Below are the code and all the weights of a small trained network. Each question names an input and a target symbol and asks about switching units off, where a switched-off unit gives its printed mean instead of its output.

import numpy as np


def w(rows, s, z=0):
    codes = np.array(rows[::2]) - 128.0
    scale = np.full(codes.shape[1], s)
    scale[-1] = z or s
    return codes * scale


def norm(h):
    return h / np.sqrt((h * h).mean(-1, keepdims=True) + 1e-5)


def softmax(a):
    e = np.exp(a - a.max(-1, keepdims=True))
    return e / e.sum(-1, keepdims=True)


def log_softmax(a):
    a = a - a.max(-1, keepdims=True)
    return a - np.log(np.exp(a).sum(-1, keepdims=True))


def net(x, mask):
    ids = ['Φβζμξσω'.index(c) for c in x.split()]
    T = len(ids)
    res = E[ids] + P[:T]
    u = 0
    for l in range(3):
        r = norm(res)
        for j in range(2):
            rows = slice(2 * j, 2 * j + 2)
            q, k, v = (r @ M[l][rows].T for M in (Q, K, V))
            z = softmax(np.where(np.tri(T) > 0, q @ k.T / 2**0.5, -1e9)) @ v
            o = O[l][rows]
            res = res + np.where(mask[u + j], z, o[:, -1]) @ o[:, :-1]
        u += 2
    return log_softmax(norm(res)[-1] @ U[:, :-1].T + U[:, -1])


Q, K, V, O = {}, {}, {}, {}
E = w([
[170,250,167,121],'Φ',
[115,102,116,153],'β',
[188,125,149,148],'ζ',
[133,91,137,108],'μ',
[124,103,92,164],'ξ',
[164,168,126,54],'σ',
[131,123,82,161],'ω',
],0.023)
P = w([
[116,196,144,70],'0',
[112,142,59,87],'1',
[162,179,176,210],'2',
[149,124,83,185],'3',
[126,127,71,164],'4',
[132,134,88,148],'5',
[128,154,254,169],'6',
[149,161,43,118],'7',
[67,105,102,138],'8',
],0.008)
Q[0] = w([
[65,1,57,68],'0.h1',
[17,149,30,63],'0.h1',
[97,198,83,82],'0.h2',
[187,197,146,74],'0.h2',
],0.0077)
K[0] = w([
[155,210,60,90],'0.h1',
[231,133,112,147],'0.h1',
[190,129,89,72],'0.h2',
[99,254,59,20],'0.h2',
],0.0089)
V[0] = w([
[208,79,163,178],'0.h1',
[148,30,218,188],'0.h1',
[61,129,223,121],'0.h2',
[132,32,120,254],'0.h2',
],0.0089)
O[0] = w([
[167,111,80,98,132],'0.h1',
[159,167,255,165,4],'0.h1',
[61,105,84,157,22],'0.h2',
[163,173,80,127,16],'0.h2',
],0.0095,0.0024)
Q[1] = w([
[97,8,114,75],'1.h1',
[144,167,125,49],'1.h1',
[114,254,85,67],'1.h2',
[152,59,95,5],'1.h2',
],0.0065)
K[1] = w([
[151,54,2,226],'1.h1',
[81,153,203,94],'1.h1',
[161,96,188,47],'1.h2',
[130,142,140,52],'1.h2',
],0.0092)
V[1] = w([
[105,88,127,88],'1.h1',
[3,130,64,201],'1.h1',
[203,107,145,92],'1.h2',
[210,210,166,95],'1.h2',
],0.012)
O[1] = w([
[254,120,143,137,80],'1.h1',
[206,161,100,89,75],'1.h1',
[37,10,49,18,135],'1.h2',
[55,59,114,215,253],'1.h2',
],0.011,0.0078)
Q[2] = w([
[153,128,67,14],'2.h1',
[153,174,133,59],'2.h1',
[10,29,131,219],'2.h2',
[176,197,73,166],'2.h2',
],0.012)
K[2] = w([
[182,192,240,60],'2.h1',
[89,255,69,63],'2.h1',
[233,46,239,149],'2.h2',
[84,239,123,184],'2.h2',
],0.0087)
V[2] = w([
[130,249,194,104],'2.h1',
[158,215,100,117],'2.h1',
[141,199,166,110],'2.h2',
[175,76,168,253],'2.h2',
],0.012)
O[2] = w([
[44,61,10,81,39],'2.h1',
[88,167,125,168,106],'2.h1',
[59,227,114,254,122],'2.h2',
[166,199,115,7,253],'2.h2',
],0.0087,0.0046)
U = w([
[6,127,129,170,160],'Φ',
[180,153,108,141,220],'β',
[148,88,154,102,3],'ζ',
[164,144,134,18,179],'μ',
[175,104,109,209,143],'ξ',
[66,17,166,117,109],'σ',
[156,131,103,148,63],'ω',
],0.011,0.0049)

Each question gives the input, a string of symbols that net reads in full, and the target symbol t.
The units are the heads (2 rows each of Q, K, V and O). Each row of codes is followed by its name. A weight is (code - 128) times the scale printed after its matrix; where a second scale follows, it is the last column's (O and U).
mask holds one flag per head, layer by layer. A switched-off head (its flag False) gives its mean, the last column of its rows in O, instead of its output. The means were averaged over made-up inputs and are rounded, as every weight is.
A unit's drop is (log p(t) with every unit on - log p(t) with that unit switched off) / (log p(t) with every unit on - log p(t) with every unit switched off).
The circuit of an input: a set's keep is (log p(t) with only the set's units on - log p(t) with every unit switched off) / (log p(t) with every unit on - log p(t) with every unit switched off). Starting from all 6 units, units are removed one at a time, each time the one whose removal leaves the highest keep (on an exact tie, the one counted first), for as long as the keep stays at least 0.8.
circuit, biggest first: the units of the circuit, biggest drop first
unit that matters most: the unit with the biggest drop
heads that matter: for each layer, one digit per head in row order, 1 if its drop is at least 0.15 and else 0, layers parted by /
drop of u: that unit's drop, to one decimal
input Φ β ζ Φ β, target μ: heads that matter : 01 / 00 / 01
input Φ Φ Φ ξ σ Φ ζ ξ, target μ: heads that matter : 00 / 00 / 01
input Φ β ω β ω, target β: heads that matter : 00 / 00 / 00
input Φ β σ, target σ: heads that matter : 00 / 01 / 00
input ζ Φ Φ Φ ω, target σ: circuit, biggest first : 1.h2, 2.h2
input ζ Φ ξ Φ Φ ξ ξ ξ, target σ: heads that matter : 01 / 11 / 11
input σ β μ ω, target μ: heads that matter : 11 / 10 / 01
input β Φ ζ, target Φ: circuit, biggest first : 1.h2, 2.h1, 0.h1
input Φ Φ μ, target μ: circuit, biggest first : 2.h2
input Φ ζ β Φ, target μ: heads that matter : 01 / 11 / 01
input ζ β Φ Φ Φ, target σ: heads that matter : 00 / 01 / 01
input σ ζ ξ ω, target β: heads that matter : 10 / 10 / 00
input ξ Φ β, target β: circuit, biggest first : 0.h1, 0.h2, 2.h2
input β ω Φ Φ, target Φ: unit that matters most : 2.h1
input Φ ξ σ μ σ ξ ω ζ ω, target μ: heads that matter : 11 / 00 / 01
input Φ Φ Φ ξ β, target β: heads that matter : 10 / 01 / 00
input Φ Φ ω ζ, target μ: heads that matter : 00 / 00 / 01
input Φ Φ ξ β Φ β ζ Φ β, target μ: drop of 0.h1 : -0.2
input μ ζ Φ ξ ξ, target ξ: drop of 0.h2 : 1.6
input Φ Φ Φ Φ, target Φ: drop of 2.h1 : 0.1
input Φ ξ Φ ξ β, target ξ: unit that matters most : 0.h2
